Each row is followed by its class.
[ -56 -207 -157   94  -65  313 -374 -263  206  226 -150  129  221 -144
  -81  260   61  151 -353  -92  176  -20 -262   46  260  232 -228 -196
 -179 -104 -129  160  136   11 -289 -155 -192  309  -60] : Z650
[  25 -101 -287   76 -160  496 -220 -189  -51   88  220  -10  125  -99
 -149   22  152  140 -154  388   13  191 -353  172   17  123  -80  -80
   87 -219   66  121  -50 -783  -21 -164  162   54 -403] : Z877
[ 370 -137  252 -168   77 -132  564  -21  -91  112  153  163  261 -119
 -193  -99 -171   -8 -198 -186  213  142  136 -212 -372  297   94  475
 -185   79   72  230  289 -257   17 -204    9  111  108] : Z86
[-189 -127   49  -67  -75  -47  -83   16   50  126  -25  233 -212   47
 -124   92  301 -106 -365 -233  193  120  194   50 -213 -258 -318  164
 -143  -21  -67  -30  293   53  -25 -302   73  210  -63] : Z201
[-121   26 -120 -299  137    2 -329 -158 -255  104  -43  150   75    5
 -140   87   26    2 -181 -120   -9  -31   28   51  -53  155  -18  111
    6   58  203   63  241  197  -48  -33  183   62 -157] : Z714
[-354  148 -393  274 -118  -51 -251   95   83 -163  -10  131    7   80
 -233   -9   26  150   55  148  -35 -122   -6  181 -172 -225 -114  134
 -101 -296 -340   78  463  -31  100  -67  -61  133  100] : Z650
[ 458 -707 -213  253   75  384  190 -234   45  217  -36 -349   25  -77
 -196  -37 -192  281   34  253   92 -155 -319 -150   66   73   25 -508
   59 -225 -749  372  -53 -899 -562    0  -59  145 -341] : Z650
[-159    8 -424  217 -260  246 -244 -133  365 -226  -70  177 -341  243
  -87   30 -211   79  347  168  -59  -47 -158  241  360 -150  -97 -202
   22 -216 -258  -73    8 -206   55  167 -139   15  -55] : Z566
[ 111   -9  167 -175   49  -68  181  -58 -168  146  187 -360    6  -97
 -183 -121 -174  216 -218  -37  166  -27   92 -195 -237  206   91   49
   71 -298 -110  290   53 -301 -210 -289  -25  152 -249] : Z818
[  58 -258 -111   55  368 -199 -123  -10 -196  129  157  137  139 -113
  224 -173   -7   23  -41  376 -136 -187  -89 -109   55   21   39 -198
 -127  -10 -241  -27  173  362   17 -194 -421  105  142] : Z714
[-244  -89  220  362 -220    3  104    3  135  137   57 -385   61 -169
   60   47 -252  427  463  234  -60  -95   75   98  400  323  -66 -310
  -43 -230 -563   28  -92 -472 -171  119 -573   84  184] : Z650
[  14 -336 -314  459  -48  312 -675  291  535  -90  118  248 -312  -61
  -83   75  -31   67 -130  -69 -164 -499 -212 -109  282 -224   18 -100
  108 -268 -418 -264 -262 -253  266  192 -322  101 -128] : Z566
[ -59  165 -139  -85   10   80 -131 -207  190  288  132  150  371    6
   -7   -1 -197  155  232  146 -130  250 -332   -9  120  289  185 -161
  -79 -125  181  279  -15  244 -345  -23 -112  115  152] : Z786
[-109  164 -239 -225  145 -113 -298  -45 -139 -306  -48  313   80  143
  162 -175  439 -405 -249  -18   17   21  128  -55 -362 -277   32  326
   38  310  294 -139  118  530  408  -70  358 -162  -84] : Z566
[-531  386 -247   31 -314  193 -532 -192  507 -164 -121  189 -330   86
   45  180   13  247 -239   47  -78 -173  -45   84  443  -82 -160 -221
 -249  -72 -514 -296 -169 -165 -141  177 -287  -52  211] : Z86
[  49 -413 -188   33  325   63 -215 -182  -96  325 -105 -197  -14 -109
  -30  127    1  165 -117   25   -8 -198 -421  -61   30  143 -118 -459
 -134 -132 -136  227  212   56 -196   37  -64  116   52] : Z650
[  14    8 -203   59  126  160 -290 -170   77  -21  106  246  -63  287
 -260  -54 -260  -23  108  -14 -180   64 -371  129  191  -72  236   66
   63 -105    1  185  117  -48 -113   14  200  -82  -28] : Z232
[ 255 -450   10  220 -232  128  147  103  179  179 -197 -165 -258  -82
 -429  228 -101  169  -99 -208  207 -189   14 -146   98   21  -85  -43
 -370 -220 -509  266  406 -567 -240   80 -190  351  -13] : Z86
[ 388 -486  144   29 -248  -31 -264  190  -46  -32  199  -40  287   90
  -52 -103 -126   61  166  146   85  -52 -117 -174  -18  -13  332  351
  164 -303 -159  168 -229 -658  -31  136  -31  -22 -221] : Z650
[  27 -492   54 -230  -81  -21 -650  -47   95 -234  -81  387  121  176
  -11  -67 -226  -91   50 -144  -79 -111 -408  107  -30  -66  123   96
  185  -31  145  -31 -202  119  250  209  144 -311 -155] : Z86
[-156  260 -273   84 -167  159 -346 -178   96  220 -161  147 -154   92
 -188   61  -91   63   -4 -344 -119  -68  -85   19  162   40 -271 -146
 -216 -262  283  -63  296 -201  -20  149  -69  145  -95] : Z650
[  65 -344  217   -2  -78 -230    0  252 -143   -4  221  154   55 -161
 -113  -74  -28 -163 -161 -111 -108 -220  261  -54 -289  -73   76  364
   85 -131   53 -134   56 -298  271   11 -117  203  -77] : Z877
[  -8 -392  330 -144 -501  197   84  146  314 -147  -34  288   77   77
   24  188 -196   66 -271 -387  293  -71  -34 -200 -354  -72  -11  395
  148 -222    0  267   37 -380  167 -171 -196  -58 -287] : Z877
[ -12  -24 -227 -411   43  -10 -273 -405   26   81 -143  419   76  217
   42 -101  -63 -211 -155 -198   53   96  -23   65    8   20  -70   36
  -81 -170  574  136  256  170   56 -143   35    2 -255] : Z86
[-494 -429  293 -146 -523 -237  -26 -205  138 -167 -130  351   18    7
 -151   48 -217   92  -66 -167  122 -140  280  385 -132  117 -239  210
 -121 -426 -165   90  155 -865   10 -138 -390    9   12] : Z650
[ 388 -190  213  -50   11 -103   47  233  -11   -4  260  118  314  -94
   -6  -92  -18  -87 -160   16   21   17 -126 -163 -186   67  215  366
   31  -39  261   18  -97  -31  222  -16   19   85   32] : Z86
[-231  -48   20 -242 -211 -230  201  -37 -291  -32 -105   55   83   12
   82  185  -79   97  322  363 -137   25  298  201 -108   19 -109   95
  -69   41 -205  -82  116 -208  -61  199 -244 -186  156] : Z566
[ -51  137 -373  -95  306   94 -164 -110 -319  170  102   43   66  -58
 -156   70  176 -148 -308  157 -135   12 -199 -101 -247   14    6  -10
   55   -8  170   17  138  455  -85  -80  117  147  -67] : Z650
[-166 -110 -123  316 -318   91 -491   95  183 -122  -35 -138 -119 -104
 -249  -49   34  170  -75    5  126 -231    5 -136  161   11  -16  -85
 -261 -395 -490  -36  153 -393  -95   53 -140  131   57] : Z650
[ 374 -692  369  -80  328 -150   83   42 -366  180   71 -250   95 -262
 -237  -73   53  -51 -433 -122  192 -177  -13 -264 -264  246  135  245
   55   63 -171  180   11 -140   65 -195  156  246 -109] : Z986
[ -54   59   54  126 -227  214  175 -156   40  196   29 -253  -81 -209
 -212   13  186  107 -266   11   23  100 -107  132  -82  221 -402 -117
  -44 -272  348  120  176 -298   94 -210   -9  276 -227] : Z201
[-146 -287  196  -34 -266  -98  -45 -181   18  210 -114  -89 -110  -45
 -357  256 -205  258  299  -67  -34   21 -112  240   53  279 -202 -346
  -55 -392 -244  161 -136 -465 -417  114 -257  -18   38] : Z986
[ 127 -325  174 -204   39   10  125   92 -266  414  138   73  445  -55
   59   65 -278   81  100 -293  -75  -55 -196 -341 -210  204  196  -44
  150   36   82  267  -15  225  -97  158  -60    4   48] : Z786
[-173   24 -288  230   76  167 -298  -57  183  131  187    1 -227  -85
 -109  237 -310  292 -158 -162  -18 -229 -386  -18  380  153  -31 -283
  -56 -352 -326   79  123  -10   -9  -42 -318   50  155] : Z986
[  65  119 -217  -26  336 -110  -68  -59 -234   63  264  160  -44   24
 -108  -61 -387  -58  -22 -103 -130 -230 -224 -273 -307   71  364  297
   93 -168   82  157  218  -51  102   21    2   -5   64] : Z786
[ 113 -362  -64   72 -390  182 -311  317   99 -181 -201   59 -264  197
 -346  261   62  169  -24  133 -111 -141  -78   17   63 -183  -81  155
 -169 -138 -426   29  103 -653 -147   81  103  184 -187] : Z714
[ -53  296  165 -168    1 -238  235 -124  -43   52   70   47  -26  119
 -258 -109 -154    9  -50 -277   99  170  206  103 -179   -9   25  293
 -105 -129  166  154  288  -69  -19 -195  236  125   85] : Z232
[ 255 -154   28 -227  299  196 -139  -93  172   67  174   78  -37   41
  390 -151   -6 -173 -156   89   22  112 -327 -197  342  -49  234 -385
  -56   11  350  112 -168  549  243 -256 -133 -149  -85] : Z714
[ 484 -501  -45  -56  403 -149  147  -88 -369   18  175  -41  -22  288
  -51 -422 -239 -159   64   45  110  -79  -12 -285 -172 -221  297  193
  354 -213  -43  443  313  160   17 -248  207  -50 -318] : Z786
[-144 -125  128   67 -190 -154   40   32  188 -236   12  239   77  -31
  -37 -177  -54  -54 -337 -204   91  -80  353   83  -59 -193  -82  263
 -227 -152  -53  -68  351 -403  323 -169  -63  164  129] : Z650
[  16   75 -141 -179   97  -94 -341  -29 -110  201 -234  146 -144  200
 -437  251 -237   18   51 -350  -98  -35    2   10  183  122   52  121
 -112  -46    2    7   47  105 -306  225   94  132    0] : Z86
[ -54 -723  -49 -258   16  -52 -430    8 -246  170  -88  240    9  244
 -177  291 -127  -94  -17   11 -155  -55 -328   73  156 -162  137 -173
  -21 -266 -187  123   66  -32 -313  -25  -19   51  -76] : Z449
[-330  -39 -453   43 -236  499 -595 -309  468  -35 -503  434  -43  270
   19  432   60   98  -89 -238  165  -92 -472  239  337 -120 -222 -270
  -56    5  107  282  188  248   16  207  -33    2  -67] : Z449
[ -34 -334  -80  198 -312  108  -60  189   42  124   90   84 -171 -149
 -257  194 -166  251  -24   60  -63 -369  262  -40  155   27  -42  220
  -81 -278 -677   -6  152 -788    6  100 -348  261   -9] : Z449
[-175 -290   42 -222  -25  186   62   20  -12  188  270  248   63   15
  128  263   93  -31 -232  -46   78  133 -100   16  -36  -73   41  -21
  112  -52   69   71  -19 -238   58 -194  -63   20 -106] : Z201
[-151  405  -46 -261 -248  177  102 -416  236  164 -126  266 -240  290
 -304  105 -259  144    5 -394  270  407   99  274    0   78 -388  128
 -141 -265  332  233  419 -209 -276 -247   19  -25 -268] : Z232
[ -75 -265  -66  -63  495 -128   55   17 -107  -52  375  103  -79 -118
  225 -349  -98 -290 -133  170 -176 -261   46 -298  113  -48  471   -1
  164   31  -93 -200  -51  481  419 -151 -120  -98  154] : Z786
[-116 -375  -31  -10 -375  340 -391 -214  442 -281 -123  297 -107   72
  356  204  173 -156   -9   78  119  -59 -332  171  436   44  -94 -253
  -29  -35   48  -58 -334 -261  254   -4 -365 -213 -186] : Z877
[-202 -326  -74 -388  -14 -131 -744  -51   74  -74   20  442  -14  244
  321  166   66 -197 -358 -234   13 -123    3   34  183 -298   40  138
  -65 -134  109 -153   44  -14  178 -102  -32  -26 -124] : Z232
[  19 -380 -148  -23  251  -95 -282 -356   29   49  -78  178 -277  412
  -85   31 -235 -195   96 -398   97 -128 -274   83  151 -192   99  134
  251 -305   89  227  285   93  143  -49   91  -85 -207] : Z986
[-203 -186   13  101 -251  461 -417  -69  634  -63  -75  261   -1  139
  253  254  271   14  146  117  147  229 -331  281  375 -178 -104 -250
   34   74  -68   19 -351   99  116  -22  -99 -102  -10] : Z818
[-325  -22  122 -272  318  -53  120 -295 -140  149  -61  -36 -187   16
  113   56   24 -271 -278 -351   75   41  169   29   28  -98   10 -268
   50   24  333  146  241  564  160 -181   37  -24   24] : Z449
[  32 -218  165  -77 -180 -222  234  293   34 -391  155  220   92   89
  -99 -121  115  -62 -172   74  158    4  313 -214 -391 -186  248  523
  -73    5 -371   79  123 -308  205 -247   79   42   86] : Z232
[ -57  -86 -215 -235   50 -186 -417   12 -353  -65   16  294   31   91
 -298  105 -187  -29   35   78 -301 -152  -67 -100   38  211  329  306
  -46  -60   17 -168  -31 -341  -71  232  126  -25   59] : Z877
[-503  -99  -68  -19   -6 -243 -210  221  -56  -70  -25  380 -230 -107
   -8  544   56 -174 -202 -301 -268 -327  -31  -10  -89  -82  -97  -87
 -174  -90   10 -310   78  322  415  200 -439  -68  475] : Z566
[ -13  272 -263  106 -135  -16 -240    9    2  -75  -30  -94  200  -34
 -158   57   43  118   98  131  -18   14 -178  -59    1  287  -68  -84
 -289 -186  -94 -100   33 -106 -250  158 -143    3  158] : Z650
[ -49   32 -105 -205  144 -433 -102 -197 -308 -247   81  278  363   99
  -76 -255 -169  -66   28   85  -21   -5 -107   -1 -324   91  272  408
  -38  -10   83   50  261  143  124   -7  234 -200  296] : Z818
[-386  349  -90  -56 -171 -117 -353  -27   18  -29 -183  175  -58  133
 -269  125  -26   70 -295 -455   65   21  107  220  176  -52 -205  232
 -286  -95   90 -336  277 -197  -36   -9  227  108  120] : Z818
[  53   35  -29   81 -171 -179 -192  287   61 -411  192  195  -89  156
  -93 -172  -33 -104  116   54  126  -33  -35 -163  -42    1  255  548
  -69 -129  -95 -270  -19 -228  320  -13  -50 -152   36] : Z877
[  15  101   76 -248  127   72 -262  208  -74   60   17  161   35  -28
 -163  106   34 -190 -381 -392  -80   16 -115  -13   82   82  188  289
   -7  158  491  -44 -124  297  143  -79  382  -25  -55] : Z786
[ 187  -86 -168   30  327   73 -103  107  -82  -56  435    1  368 -117
  157 -341 -148 -179 -233  294 -114   43 -297 -356   47   31  526   66
   53 -100    7  -46 -107  420  166 -247  -43 -133   43] : Z232
[ 184 -595  113 -278  127  217 -248  147   90  201  333  241  239  -20
  395   25  -12 -145   -8  157 -189   -2 -383 -195  156   45  361  -38
  207   46  351  123 -279  253  253   37  -98 -173  -74] : Z201
[ 240 -184   47   98   18   66  -63  241  140  -28  182  158  138   20
  109 -123   35 -138   72   76   56    1  126 -332  108  -95  321  249
   65  -23  -94 -124 -198   12  169  -35  -78   76   -1] : Z650
[ 118 -167 -337   25  -53    8 -144 -152 -292  -21   47  159  270  206
 -314 -302 -398  233  221  208   -4  -79  100 -190 -108  121  259  414
   21 -103 -550  449  544 -368 -494   63  178  -17  -42] : Z786
[ 293 -483   55   56  -78  -55  141   60 -122  -55  125 -167  -83  124
 -221  -79 -286  112  185  310  -44 -107  -70  -57   76  -74  245   31
   54 -381 -389  273  117 -514 -159  -55  -67   56 -111] : Z232
[-114  313 -205  -54  158  -82  103 -137 -187  122  436   83  115  -76
  -77 -376 -416   70  228  135 -239   35  -56   26  -23  270  145  -71
  108 -191  166  -17  147  137   -6  -47 -189 -111  -19] : Z201
[-367 -300   73 -109 -534  409  -59  -46  379 -152 -141  219 -357   19
   75  296  -76   67 -112 -328  138  -17   10  424   82  -38 -460 -174
   22 -165  259   -8   19 -671  359   25  -91  -79 -282] : Z714
[-351   63   -1  -52  -97  133 -183 -144  100  133 -132 -135   64  -88
  251  278 -171  229  298   30  -66  -70 -224  229  425  271 -127 -471
    7  111  -55 -231 -379  116   43  480 -396 -265  219] : Z818
[ 206   65  -33   35 -114  124   30  161  206  -45  137  320   60  -58
 -276   15   42  -39 -181 -144  -83   85  -18   42 -365 -206   14  266
   59   33  168   39  -25 -291  185  -23  247  151 -163] : Z877
[  42 -100   -7   69  203 -124   38  -16  -29  -89  161  -12  194   28
 -151 -269 -381  104  112   33  139  -77  -69 -374 -306  140  427   84
   78 -325 -236  333  187  123 -136 -160 -130  -19   67] : Z714
[  14 -722  105  -19   41 -100 -330  122  -29  -99  -11  284 -255  342
  -25  248 -247  -40  232 -121 -136 -148  -82  -85   43 -286  148  -84
  205 -127 -390  136   32 -201 -160   97 -136  -53  -88] : Z877
[-401 -185 -161 -112 -321  482 -801 -499  730   50 -233  361 -253   75
  210  407  -31  200 -238 -257  372   -8 -579  119  588  139 -221 -527
 -323 -220  -87   78  -66 -218 -154  -61 -350  -38  -48] : Z201
[ 266 -141  151  -91 -380  139   60    6  404 -228  197  213  101   94
  259 -132  -11  -18  221  131  242  183 -126   78   -7  -62   53  338
   58  -84  118  -46 -125 -491  298  -76  -72 -298 -248] : Z986
[ -47 -222 -253  289 -165  354 -646  110  486    6  124  -45 -180  112
  169  190   16   92  290  203  148   62 -274  -35  604 -299  138 -389
  -52 -352 -411  137  -36  175   37   12 -229   60   15] : Z786
[-107  -87  123  -43 -137  -72    6  -40   -3  -80 -199  114  -40  338
 -210  111 -206  -77  549 -179    7  131    4  128   29   78  109  107
   37  -27 -110  219   70  170 -304  141   35 -210   97] : Z714
[  -9   93  -36   32  -60  101  -68 -154  135  107  -57 -130  -31   -1
   94  103  -98   -5  202 -248   68   28 -196  265  199   99 -103 -155
   15  -19  325    9 -186 -212  192  347   99 -114   76] : Z786
[ -76 -190  105 -285 -255  143   12  -62    9 -187   11   78  -19   -5
  -11   69   23 -112  102  283  -38   66   45    0  -25   75  117 -148
   23 -168   94  -91 -210 -298  -36   74 -170 -280 -159] : Z986
[-320 -104 -131  -13 -141   93 -139 -118   -6  -42  -57  124   91  214
 -229  108 -342  112  160  -76 -140  137 -228  183  -86    1  -37  -37
   85 -174 -249  143  101  -58 -252   19   34 -184   13] : Z566
[  16  174   27  250 -272   21 -218   -2  440 -137  -67  -59 -212  130
 -326 -148 -145  202  152 -177  121   59  -87  269  320   81  -78   27
 -153 -294   69   72   -7 -457  -65   24   33   52  -30] : Z818
[ -91 -434  109 -164  -47  -43  198   66  -62 -151    9  176    1 -147
   -9  160   72  -82 -202  199   78  -85   86 -201 -209  -25   96 -162
  -95  -73 -310 -114  -64 -169  -68 -161 -320  -30   34] : Z650
[ 569 -346  276  -30   61   48  230  387   -8 -140  235  -99  161 -206
   -9  -13  -88   25 -118  297  -53 -152   11 -513   32  110  586   75
  -91  145 -310  179 -274 -306   10   -6 -111  158   73] : Z786
[  62  -90  105   99 -367   83   82  -90  274 -161   68  195  123  103
  -30 -140 -301  136  247  -96  108   53   70  187   30   38  -49  190
   55 -219  -47  127   46 -670   95   60  -80 -145  -63] : Z986
[-137  434  -10 -512  148 -109   91 -396 -247   -3   85  132  445   81
  -19 -259  -44 -129 -233   24   16  258  -67   19 -289  226  214  200
   80   77  532  136  -47  336 -155  -96  296 -247   14] : Z786
